Each row has a hidden value. The values are split into ranges, and the tier after each row names the range that its value falls in. Each part has its own value, ranges and names.
[-427, 68, -93, 306, -160, 143, -372, 118, -60, 189, -11, 171, 134, 48, 8, 187, -65, -179, -269, 72, -25, -192, 39, -46, 33, -83, -51, -39, 141, 59, 117, 128, -61, -83] | cq
[52, -55, 331, -63, 142, -189, -5, 118, 273, -18, 121, -77, -104, -31, 114, 112, -116, -40, -62, 340, 97, -159, 70, 232, 21, 118, 167, 201, -443, -52, -65, -42, 3, -4] | bq
[89, -378, 67, -140, 157, -136, 150, 107, 219, -134, 10, -107, -156, -67, 274, 238, 31, 61, 49, -34, 1, 10, -33, 329, 47, 63, 95, 70, -205, 53, 21, -66, 122, 8] | qc
[36, -282, 19, -76, 96, -204, -3, 77, 220, -124, -41, 82, 98, -39, 306, 201, 129, 15, 60, -67, 71, 27, -43, 320, -76, 98, -47, -51, -21, 87, 23, -95, 15, 35] | qc
[154, 20, 247, -67, -69, 116, 98, 59, 129, -175, 197, -134, -292, 35, 35, -72, -70, -149, 132, -16, -257, -216, 112, -252, 314, 107, 210, 157, -268, 8, 52, 26, 85, -135] | mr
[-346, -52, -235, 193, -268, 310, -251, 57, -88, -24, 73, 63, 23, 65, 22, 179, 13, -282, -168, -206, -212, -187, -6, -235, 240, -69, 6, -84, 226, 98, 149, 92, 87, -150] | dj
[-31, 294, 229, 273, -23, 223, -168, 144, -147, 337, -27, -21, -340, 86, -98, -72, -318, -66, 10, 67, -352, -260, 336, -391, 325, -50, 4, 205, -111, 135, 142, 372, -130, -150] | Qp
[89, -128, 228, -97, -10, 50, 105, 103, 180, -171, 177, -137, -297, 8, 108, 18, -43, -98, 84, -9, -180, -185, 42, -84, 247, 120, 237, 153, -291, 1, 54, -11, 118, -106] | ld
[498, 291, -268, 126, -60, 150, 527, -304, -240, -168, -65, -219, 236, -161, -268, 114, -131, 294, 54, 475, 168, 286, 181, 212, -222, -626, -212, 104, -147, -169, -158, -74, 54, 134] | ld
[525, 281, -222, 108, -38, 130, 527, -284, -219, -158, -60, -222, 195, -153, -250, 95, -140, 293, 82, 463, 147, 273, 192, 201, -198, -587, -197, 120, -174, -158, -154, -65, 47, 128] | ld
[86, -408, -75, -156, 25, 35, 144, 80, 151, -229, 39, -88, -201, -20, 303, 174, 117, -44, 160, -364, -226, -10, -36, 60, 226, 107, 67, -30, 12, 140, 103, -31, 181, -74] | Qp
[-414, 32, -30, 239, 6, -9, -351, 131, 40, 263, 13, 76, 176, -13, 6, 311, -159, -144, -399, 354, 156, -168, 55, 234, -52, -81, -19, 60, -101, -11, -16, 85, -44, -17] | Fr
[157, 21, 260, -70, -39, -42, 64, 41, 199, -196, 159, -27, -97, 15, 94, -54, 7, -102, 121, 86, -82, -161, 65, -77, 126, 127, 146, 102, -253, -17, 10, -64, 24, -67] | ld
[544, 177, -314, 27, -102, 196, 543, -310, -203, -294, -24, -239, 166, -131, -188, 96, -54, 200, 152, 227, 27, 272, 150, 90, -74, -524, -186, 53, -66, -101, -124, -89, 118, 88] | dj
[-133, 533, 377, 386, 178, -123, -442, 155, -44, 643, -109, 130, 43, 49, -141, 33, -449, -26, -251, 642, 69, -255, 429, 18, -23, -50, -159, 262, -294, 60, -56, 360, -354, -2] | Fr
[-368, -76, -230, 204, -245, 337, -258, 88, -108, 29, 56, 41, -53, 66, 27, 192, -26, -268, -177, -238, -263, -200, 13, -252, 288, -68, 19, -63, 225, 119, 169, 139, 95, -167] | dj
[-466, 129, -17, 322, -73, -22, -474, 126, 16, 281, -32, 232, 297, 30, 17, 239, -98, -172, -374, 302, 163, -187, 52, 152, -115, -55, -99, -16, 46, 25, 26, 96, -143, -17] | bq
[563, 169, -309, 8, -103, 177, 554, -321, -189, -323, -23, -233, 186, -131, -176, 94, -31, 200, 166, 222, 40, 277, 141, 99, -89, -513, -192, 42, -64, -98, -132, -115, 119, 92] | dj
[103, -476, -108, -206, 3, 88, 176, 71, 151, -303, 69, -135, -266, -14, 317, 188, 132, -90, 184, -466, -295, -19, -58, 8, 313, 119, 110, -35, 27, 155, 114, -37, 239, -99] | dj
[100, -417, -12, -150, 110, -93, 160, 88, 197, -194, 1, -78, -132, -56, 310, 227, 97, 42, 108, -180, -58, 37, -55, 266, 77, 71, 63, 5, -86, 87, 54, -76, 143, -4] | cq
[-373, -5, -132, 249, -157, 138, -286, 95, -41, 107, 3, 129, 133, 25, 34, 212, -25, -160, -243, 49, -9, -150, 2, 6, 26, -94, -33, -44, 124, 43, 101, 75, -12, -71] | cq
[64, -400, -91, -153, -7, 41, 75, 76, 153, -244, 39, -38, -161, 8, 328, 155, 156, -104, 178, -446, -258, -29, -42, -5, 254, 152, 42, -76, 86, 172, 117, -29, 161, -88] | mr
[-72, 434, 390, 364, 98, -4, -310, 171, -90, 517, -112, 92, -166, 72, -114, -44, -393, 16, -105, 414, -95, -257, 379, -144, 78, -58, -73, 254, -228, 89, 65, 366, -298, -49] | qc
[128, 41, 250, -50, -28, -175, -24, 24, 247, -195, 109, 107, 118, 10, 148, -32, 86, -89, 107, 135, 62, -114, 33, 55, -41, 149, 45, 25, -178, -14, -19, -131, -60, -7] | cq
[120, -447, -40, -171, 108, -70, 221, 76, 191, -223, 19, -130, -162, -71, 290, 248, 90, 59, 98, -163, -54, 51, -69, 292, 83, 38, 88, 20, -121, 64, 46, -92, 180, -5] | cq
[521, 176, -260, 46, -48, 192, 576, -271, -207, -221, -22, -289, 92, -154, -216, 116, -119, 263, 104, 337, 60, 264, 165, 154, -95, -558, -134, 121, -173, -141, -129, -69, 129, 92] | Qp
[68, -369, 74, -154, 276, -267, 67, 117, 282, -26, -7, -87, -36, -91, 305, 319, -13, 52, -39, 113, 118, 30, 1, 508, -26, 101, 30, 85, -274, 52, -71, -65, 83, 56] | Fr
[457, 414, -188, 169, 107, -134, 362, -306, -143, 19, -129, -117, 543, -202, -267, 218, -203, 330, -127, 880, 495, 323, 227, 568, -494, -620, -340, 133, -282, -225, -318, -115, -93, 257] | Fr
[526, 185, -249, 40, -41, 113, 566, -290, -164, -253, -29, -239, 201, -164, -197, 117, -76, 276, 96, 404, 156, 289, 133, 239, -195, -551, -163, 95, -171, -162, -157, -127, 97, 129] | ld
[14, -393, -113, -136, -7, -72, 47, 54, 204, -271, 24, 51, 48, -21, 343, 199, 218, -69, 117, -309, -63, 24, -106, 180, 60, 125, -3, -124, 95, 111, 73, -132, 125, -26] | ld
[109, 60, 367, -31, 35, -94, 47, 77, 219, -96, 164, -75, -135, -9, 29, -5, -104, -54, -1, 332, 34, -189, 81, 57, 58, 78, 203, 206, -434, -89, -32, -50, -3, -32] | qc
[-464, -25, -188, 264, -192, 114, -377, 96, -18, 94, -3, 212, 252, 34, 72, 236, 40, -204, -277, 11, 35, -144, -46, 37, -25, -66, -70, -116, 223, 54, 106, 39, -27, -64] | cq
[81, -62, 244, -58, -2, 25, 107, 90, 167, -137, 167, -135, -240, -9, 56, 34, -76, -64, 29, 138, -88, -171, 52, -14, 169, 56, 224, 176, -340, -45, 20, -20, 88, -78] | cq

[-387, -308, 41, 70, -22, -168, 178, -417, -30, 149, 385, -141, 68, -218, 253, -26, 134, 302, -204, 2, 17, 169, -38, 28, -222, 266, 704, 450, -48, 42, 6, -218, 65, 13] | cl
[137, 33, -37, -97, -514, 189, -127, 362, -422, 70, 130, 513, 156, 28, 135, 116, 165, 8, 344, -86, -455, -175, -186, -68, -87, -210, -190, -568, -185, 62, -311, 26, 8, 435] | mq
[217, 199, -50, -160, -420, 244, -199, 336, -195, -102, 97, 453, 103, 95, 15, 113, 128, -35, 309, -202, -438, -253, 9, -115, -66, -57, -428, -658, -173, -15, -309, -45, 122, 315] | zj
[-109, 163, 130, -257, -106, -66, -25, -106, -92, 17, 582, 200, 200, -50, 58, 89, 95, 195, 7, -280, -18, -37, 70, -324, -410, 142, -110, -57, -40, 18, -5, -341, 303, 118] | hr
[-96, -298, 68, 47, -448, 40, -120, 148, -357, 132, 58, 324, 120, -163, 100, 221, 124, 198, 302, 48, -539, 80, -440, 69, 90, 10, 161, -237, -230, 78, -134, -6, -159, 467] | Zr
[-449, -510, 312, 89, -57, -253, 249, -361, 34, 28, 360, -289, 31, -346, -91, 5, 27, 157, -187, 101, -44, 391, -226, 57, 25, 300, 604, 463, -164, -21, 122, -55, 30, 82] | hr
[-187, 149, -299, 122, 85, 66, -431, -304, 241, -132, -147, 8, -47, 91, 192, 307, -29, 216, 282, -78, -408, 14, 44, 249, 186, 483, 122, 43, -82, -93, 95, -287, -194, 34] | cl
[-450, -627, 417, 237, -41, -324, 219, -353, 100, -79, 91, -346, -13, -430, -217, 41, -13, 199, -103, 199, -228, 574, -433, 262, 349, 431, 631, 572, -280, -63, 258, 71, -145, 99] | cl
[-257, -347, -130, 260, -111, -10, -255, -207, 72, 3, -195, -118, -59, -111, 96, 259, -32, 189, 227, 183, -468, 214, -276, 339, 379, 366, 469, 179, -184, -76, 84, -22, -330, 163] | tm
[-362, -285, -25, 274, 185, -122, -97, -382, 384, -218, -95, -531, -152, -61, -188, 103, -223, -141, 62, 238, -131, 381, -25, 354, 500, 429, 445, 464, -144, -254, 266, 105, -246, -131] | tm
[-196, 316, -253, 51, 441, -62, -260, -471, 563, -300, 127, -452, -97, 214, -49, 65, -231, -132, 5, -66, 159, 98, 469, 91, 129, 495, 94, 412, 45, -309, 300, -193, 38, -416] | hr
[-180, 127, 255, -113, 262, -289, 130, -351, 290, -214, 518, -314, 90, -75, -210, -109, -84, 23, -217, -149, 296, 266, 209, -194, -131, 361, 64, 514, -49, -199, 325, -163, 309, -300] | hr
[367, 625, -336, -200, -18, 124, -183, 171, -66, -63, 329, 245, 163, 372, 245, -167, 55, -92, 100, -251, 188, -339, 483, -277, -336, -118, -292, -134, 62, -174, -87, -90, 308, -232] | mq
[-222, -167, -186, 267, 178, -60, 32, -274, 258, -142, 5, -516, -123, 88, -32, -129, -188, -318, -32, 275, 132, 225, 206, 291, 337, 154, 526, 474, -54, -272, 137, 237, -149, -276] | Cp
[-31, -6, -185, 153, -11, -25, -385, -135, 122, -61, -170, -5, 12, 19, 100, 234, -26, 270, 265, 22, -383, 117, -138, 199, 290, 414, 169, 182, -148, -138, 184, -114, -203, 12] | tm
[-82, -399, -229, 247, -401, 228, -143, 88, -124, 38, -264, 63, -93, -44, 162, 124, 84, -23, 248, 210, -552, -37, -192, 353, 336, 55, 406, -258, -217, -25, -309, 170, -286, 303] | zj
[287, 423, -185, -223, -283, 234, -200, 294, -180, -70, 242, 430, 144, 232, 136, 13, 114, -82, 244, -256, -178, -350, 242, -226, -250, -136, -428, -543, -60, -56, -272, -95, 232, 128] | zj
[-3, 337, -491, 145, 348, 50, -193, -263, 375, -196, 37, -418, -106, 378, 130, -146, -204, -341, 21, 86, 286, -46, 582, 158, 148, 156, 235, 377, 84, -352, 136, 71, -21, -501] | Cp
[7, 392, -46, -234, -28, -33, -195, -125, -40, -12, 415, 323, 207, 55, 222, 125, 145, 352, 90, -369, -102, -131, 135, -265, -405, 251, -179, -51, -19, 11, 29, -450, 262, 37] | cl
[-349, -212, -245, 185, -129, 96, -329, -300, 39, 46, -155, 67, -50, -79, 286, 369, 63, 304, 273, 33, -580, 48, -193, 326, 177, 411, 421, -34, -131, 45, -68, -260, -307, 282] | cl
[-169, -175, -44, 241, 125, -50, 107, -165, 278, -257, -18, -516, -146, 62, -214, -175, -215, -470, -23, 276, 99, 266, 184, 289, 429, 95, 346, 341, -123, -306, 110, 360, -115, -241] | mq
[271, 443, -362, -2, -15, 96, -426, 111, 14, -93, -56, 212, 96, 293, 194, 86, -18, 61, 331, -107, -187, -153, 158, 5, 75, 119, -202, -69, -49, -187, 75, -77, -31, -98] | Zr
[61, 62, -78, -158, -329, 34, -92, 111, -387, 226, 402, 415, 239, -9, 323, 68, 209, 292, 125, -168, -169, -160, -86, -247, -384, -67, 80, -155, -53, 83, -161, -220, 159, 235] | Zr
[-209, 135, -277, 175, 306, 21, -184, -309, 450, -302, -30, -487, -158, 239, -112, 16, -288, -421, 115, 142, 72, 143, 375, 259, 359, 260, 160, 272, -13, -327, 187, 99, -136, -299] | Zr
[192, 276, -501, 61, -91, 133, -495, 20, -86, 99, -96, 274, 93, 228, 438, 181, 85, 319, 324, -84, -303, -210, 57, 54, -11, 186, 103, -13, -25, -82, -8, -206, -115, -10] | Zr
[-197, -450, 356, -33, -420, 15, 357, 107, -196, -45, 355, -12, 36, -248, -221, -105, 82, -230, -66, 71, -171, 131, -154, -29, 2, -122, 175, -228, -231, 7, -281, 203, 136, 318] | zj
[13, -363, -47, 100, -400, 10, 188, 129, -410, 253, 209, 138, 118, -118, 286, -170, 208, 117, -42, 138, -104, -9, -172, 17, -114, -182, 573, 87, -136, 35, -245, 155, 14, 159] | mq
[-194, 452, -177, -101, 378, -13, -252, -402, 504, -326, 295, -301, -40, 236, -93, 103, -210, -192, 42, -196, 154, 7, 522, -62, -47, 409, -178, 166, 62, -259, 218, -287, 161, -304] | hr
[-11, -52, 189, -118, -287, -151, -36, -20, -315, 159, 331, 418, 266, -228, 223, 108, 275, 602, 59, -220, -300, 65, -333, -180, -285, 218, 134, 73, -171, 117, 24, -308, 151, 255] | cl
[195, 215, -235, -145, -235, 20, -291, 56, -308, 257, 287, 474, 268, 45, 478, 120, 261, 581, 144, -251, -200, -226, -51, -255, -412, 130, 96, -11, -22, 59, -54, -373, 155, 106] | tm
[-145, -307, -297, 353, 30, 24, 23, -179, 160, -49, -157, -443, -157, 67, 103, -156, -96, -245, -24, 343, -1, 144, 132, 389, 392, 101, 701, 400, -94, -235, -14, 313, -231, -211] | mq
[-170, -253, 296, 45, -289, -132, -115, -33, -155, -33, 18, 263, 124, -300, -55, 271, 122, 407, 241, -58, -600, 273, -534, 104, 174, 340, 63, -31, -306, 61, 96, -139, -122, 397] | cl
[220, 380, -308, 6, -95, 218, -357, 188, 73, -226, -128, 163, -5, 299, 23, 85, -65, -225, 367, -64, -279, -178, 210, 97, 204, 35, -331, -348, -101, -205, -83, 69, -57, -5] | mq

Part 3:
[-155, 138, 12, 143, 225, 33, 14, 98, -136, -300, 7, 30, -114, -128, 323, 171, 67, -168, 215, -353, -80, 445, -11, -11, 4, 84, 308, -95, -175, 232, -117, -247, 258, 226] | Zb
[-202, 77, -112, 79, 41, 19, -16, 210, -208, -117, 40, -52, -155, -67, 279, 96, 111, -47, 224, -308, -144, 368, 31, 10, 27, 141, 239, -135, -173, 237, -134, -123, 134, 161] | ph
[578, 234, 240, 137, -10, -154, 346, -150, -35, -155, 107, -2, 244, -230, 50, 302, 73, -221, 60, 102, 380, 58, 236, 41, 76, -306, -179, -143, -279, -117, 64, -145, 163, 366] | Zb
[569, 181, 76, -36, -174, -224, 364, 128, -304, 101, 245, -43, 115, 55, 22, 267, 160, -62, 224, 376, 295, 73, 202, 145, 163, -207, -282, -84, -292, -36, -59, 5, -53, 268] | ph
[-252, -112, -287, 103, -65, 46, -435, 35, -11, 320, 9, 7, -95, 178, 55, -511, -204, 345, -267, 28, -322, -126, -89, -101, -221, 27, 298, 88, 249, -236, 221, 157, -104, -188] | hl
[-53, 39, -52, 379, 436, 43, -319, -353, 49, -216, -64, 166, 9, -51, 190, -208, -279, -11, -268, -160, -198, 49, -124, -61, -300, -194, 520, 104, 220, -331, 315, -123, 238, -39] | ns
[-304, -105, -245, 17, -38, 33, -465, 135, 22, 370, 5, 41, -80, 217, 58, -595, -254, 368, -249, 96, -318, -69, -149, -165, -215, 70, 286, 127, 285, -195, 166, 124, -103, -159] | Zh
[-90, 196, 63, 227, 354, -14, 29, 78, -154, -427, 4, 38, -64, -224, 370, 202, 56, -246, 248, -374, -22, 549, -3, -41, -22, 38, 334, -126, -208, 212, -127, -321, 386, 329] | ns
[310, 61, 93, -213, -413, -118, 193, 170, 47, 359, 123, -95, 179, -44, -99, -26, 49, 72, -5, 247, 206, -124, 209, -48, 139, -95, -332, -123, -153, -29, -12, 63, -145, 182] | Zh
[567, 196, 89, -30, -142, -229, 373, 145, -319, 74, 248, -27, 117, 49, 39, 280, 164, -75, 251, 375, 303, 115, 187, 141, 164, -196, -283, -81, -303, -19, -81, -18, -33, 293] | ph
[-328, -66, -37, -164, 183, 75, -397, 157, 96, 290, -3, 229, -74, 350, 72, -536, -352, 263, -180, 235, -255, 73, -353, -219, -148, 98, 296, 311, 354, -82, 72, -41, -86, -138] | Sm
[-222, -90, -263, 144, -39, 43, -420, 3, -3, 271, 1, 7, -74, 145, 67, -485, -202, 320, -274, 1, -287, -119, -70, -103, -228, 3, 301, 77, 224, -250, 234, 134, -70, -153] | hl
[655, 246, 206, 227, 51, -191, 387, -251, -112, -261, 110, -25, 251, -329, 79, 427, 110, -317, 82, 32, 341, 71, 306, 124, 50, -377, -123, -216, -310, -172, 103, -146, 229, 363] | ns
[-455, 20, 19, -217, -33, 91, -155, 395, 81, 98, -43, 3, -100, -35, 200, -195, -42, 39, 124, -251, -181, 363, -104, -226, 48, 299, 183, -45, -23, 342, -216, -170, 69, 148] | Sm
[-241, -89, -283, 91, -34, 20, -416, 90, -59, 313, 27, 16, -103, 204, 81, -504, -200, 340, -219, 67, -308, -71, -108, -100, -213, 36, 297, 97, 231, -215, 185, 135, -91, -155] | hl
[-381, -184, -149, -230, -315, 264, -24, -90, 155, 208, -77, -40, -185, 19, 50, 119, 52, 40, -66, -435, -381, -151, 53, 108, 122, 142, 232, -85, 43, 191, 30, 68, -225, -299] | Zh
[-121, 0, -157, 139, 254, 7, -296, 1, -158, 70, 61, 157, -121, 279, 165, -288, -201, 181, -87, 134, -224, 105, -215, -23, -180, -30, 370, 205, 197, -168, 141, -11, 8, -97] | ph
[-116, 176, 57, 194, 296, 16, 33, 67, -130, -393, -5, 34, -83, -208, 352, 205, 62, -226, 232, -397, -39, 506, 3, -33, -5, 57, 325, -127, -199, 225, -123, -300, 343, 294] | Zb
[420, 71, -5, -111, -448, -166, 244, 147, -123, 330, 178, -147, 148, -38, -76, 69, 137, 76, 51, 260, 197, -135, 291, 62, 139, -142, -339, -176, -224, -78, 3, 132, -156, 170] | hl
[-110, -17, 20, 151, 173, 242, 140, -532, 97, -397, -123, 78, -118, -234, 222, 537, 57, -346, -18, -666, -252, 26, 84, 242, 41, -115, 472, -127, -51, 75, 154, -188, 128, -150] | ns
[554, 179, 82, -30, -171, -213, 365, 114, -283, 89, 230, -41, 114, 34, 22, 272, 158, -72, 220, 345, 294, 75, 204, 140, 162, -198, -277, -93, -297, -27, -54, -2, -37, 273] | ph
[-186, 77, -115, 74, 6, 16, -9, 217, -204, -98, 41, -67, -144, -75, 271, 94, 126, -41, 222, -300, -138, 350, 55, 15, 33, 139, 215, -151, -184, 232, -138, -106, 125, 162] | ph
[-471, 6, 76, -256, -17, 140, -145, 332, 163, 102, -72, 44, -81, -27, 177, -185, -77, 17, 72, -248, -176, 312, -135, -240, 54, 288, 186, -12, 22, 332, -186, -187, 48, 118] | Sm
[561, 199, 87, -23, -145, -234, 369, 154, -314, 69, 241, -36, 113, 32, 41, 272, 167, -76, 253, 354, 310, 128, 199, 126, 161, -189, -281, -98, -313, -9, -82, -20, -19, 310] | ph
[-212, 54, -105, 60, -1, 64, 7, 140, -150, -125, 13, -62, -154, -96, 264, 149, 129, -73, 193, -375, -160, 310, 65, 39, 47, 135, 245, -151, -177, 241, -114, -118, 111, 118] | ph
[243, 179, 399, -376, -54, -102, 199, 304, 134, 219, 93, 141, 229, 74, -36, -76, -106, -52, 75, 451, 349, 170, -76, -231, 156, -19, -317, 93, -73, 99, -146, -199, -17, 363] | Sm
[-292, -163, -213, -133, -295, 234, 25, -130, 9, 142, -36, -72, -221, 28, 88, 229, 120, 14, -1, -433, -372, -133, 105, 204, 117, 96, 252, -118, -15, 166, 43, 91, -217, -297] | hl
